Here is a tiny trained network, its code and every weight. The questions are about switching its units off for an input and a target symbol, where a switched-off unit gives its printed mean instead of its output.

import numpy as np


def w(rows, s, z=0):
    codes = np.array(rows[::2]) - 128.0
    scale = np.full(codes.shape[1], s)
    scale[-1] = z or s
    return codes * scale


def norm(h):
    return h / np.sqrt((h * h).mean(-1, keepdims=True) + 1e-5)


def f(y):
    return y / 2 * (1 + np.tanh(0.7978845608 * (y + 0.044715 * y**3)))


def softmax(a):
    e = np.exp(a - a.max(-1, keepdims=True))
    return e / e.sum(-1, keepdims=True)


def log_softmax(a):
    a = a - a.max(-1, keepdims=True)
    return a - np.log(np.exp(a).sum(-1, keepdims=True))


def net(x, mask):
    ids = ['ΓΛΣΦΩαεζθμξτψ'.index(c) for c in x.split()]
    T = len(ids)
    res = E[ids] + P[:T]
    r = norm(res)
    for j in range(2):
        rows = slice(2 * j, 2 * j + 2)
        q, k, v = (r @ M[0][rows].T for M in (Q, K, V))
        z = softmax(np.where(np.tri(T) > 0, q @ k.T / 2**0.5, -1e9)) @ v
        o = O[0][rows]
        res = res + np.where(mask[j], z, o[:, -1]) @ o[:, :-1]
    y = f(norm(res) @ A[0][:, :-1].T + A[0][:, -1])
    res = res + np.where(mask[2:10], y, B[0][:, -1]) @ B[0][:, :-1]
    return log_softmax(norm(res)[-1] @ U[:, :-1].T + U[:, -1])


Q, K, V, O, A, B = {}, {}, {}, {}, {}, {}
E = w([
[152,168,105],'Γ',
[85,245,120],'Λ',
[137,173,92],'Σ',
[140,171,92],'Φ',
[135,172,93],'Ω',
[138,168,95],'α',
[140,168,93],'ε',
[195,5,188],'ζ',
[138,113,79],'θ',
[82,128,131],'μ',
[145,145,112],'ξ',
[143,163,96],'τ',
[176,146,226],'ψ',
],0.027)
P = w([
[177,101,92],'0',
[151,88,116],'1',
[130,85,132],'2',
[96,76,145],'3',
[89,97,124],'4',
[60,126,105],'5',
[49,136,69],'6',
[37,156,38],'7',
[35,165,5],'8',
],0.003)
Q[0] = w([
[203,163,192],'h1',
[211,187,2],'h1',
[206,58,247],'h2',
[224,139,18],'h2',
],0.0089)
K[0] = w([
[247,136,111],'h1',
[146,77,2],'h1',
[109,119,3],'h2',
[143,194,171],'h2',
],0.0096)
V[0] = w([
[49,33,53],'h1',
[227,113,125],'h1',
[65,255,169],'h2',
[137,160,238],'h2',
],0.008)
O[0] = w([
[42,16,164,254],'h1',
[115,174,32,125],'h1',
[70,193,164,190],'h2',
[254,200,174,65],'h2',
],0.0085,0.0056)
A[0] = w([
[193,119,59,5],'n1',
[191,60,108,82],'n2',
[247,60,213,39],'n3',
[78,61,244,169],'n4',
[75,185,194,179],'n5',
[142,160,109,166],'n6',
[123,143,67,216],'n7',
[31,151,108,171],'n8',
],0.012,0.003)
B[0] = w([
[175,139,75,131],'n1',
[2,234,126,135],'n2',
[243,147,117,133],'n3',
[239,213,89,183],'n4',
[163,234,114,159],'n5',
[208,141,125,141],'n6',
[147,54,200,201],'n7',
[101,12,91,254],'n8',
],0.0079,0.0086)
U = w([
[201,170,165,253],'Γ',
[46,247,108,198],'Λ',
[124,169,56,57],'Σ',
[124,152,86,46],'Φ',
[114,148,82,45],'Ω',
[136,134,77,35],'α',
[121,131,119,56],'ε',
[220,55,172,143],'ζ',
[39,30,109,193],'θ',
[80,153,255,202],'μ',
[149,115,130,58],'ξ',
[133,128,117,25],'τ',
[114,128,147,38],'ψ',
],0.012,0.0051)

Each question gives the input, a string of symbols that net reads in full, and the target symbol t.
The units are the heads (2 rows each of Q, K, V and O) and the neurons (one row each of A and B). Each row of codes is followed by its name. A weight is (code - 128) times the scale printed after its matrix; where a second scale follows, it is the last column's (O, A, B and U).
mask holds one flag per unit, heads first, then neurons. A switched-off unit (its flag False) gives its mean, the last column of its rows in O or B, instead of its output. The means were averaged over made-up inputs and are rounded, as every weight is.
A unit's drop is (log p(t) with every unit on - log p(t) with that unit switched off) / (log p(t) with every unit on - log p(t) with every unit switched off).
The circuit of an input: a set's keep is (log p(t) with only the set's units on - log p(t) with every unit switched off) / (log p(t) with every unit on - log p(t) with every unit switched off). Starting from all 10 units, units are removed one at a time, each time the one whose removal leaves the highest keep (on an exact tie, the one counted first), for as long as the keep stays at least 0.8.
units of the circuit, in order: the units of the circuit, biggest drop first
most important unit: the unit with the biggest drop
top k neurons: the k neurons with the biggest drops, biggest first
heads that matter: for each layer, one digit per head in row order, 1 if its drop is at least 0.15 and else 0, layers parted by /
drop when u is switched off: that unit's drop, to one decimal
input θ Σ ζ α μ, target ζ: units of the circuit, in order : [h2 n4 h1]
input θ ε Λ α Γ, target Λ: most important unit : h2
input μ μ μ Λ Σ μ, target Λ: heads that matter : 11
input μ ψ θ μ θ τ, target Γ: heads that matter : 01
input Σ Γ Λ μ, target Λ: units of the circuit, in order : [n4 n7 n5]
input τ ζ μ, target ζ: units of the circuit, in order : [h2 n4]
input α τ μ, target μ: top 4 neurons : [n5 n4 n2 n7]
input θ ψ Σ θ Λ θ, target Λ: top 3 neurons : [n2 n8 n4]
input μ ε μ, target μ: top 4 neurons : [n4 n5 n2 n7]
input θ Φ Σ ψ μ, target Γ: units of the circuit, in order : [n4 h2 h1]
input Λ Ω Σ, target Λ: drop when h2 is switched off : 1.0
input α θ ψ μ θ α θ Ω Σ, target Γ: drop when h2 is switched off : 1.2
input Φ μ α ψ, target Γ: drop when n1 is switched off : 0.0
input θ Σ ψ θ θ θ θ α, target Γ: top neuron : [n8]
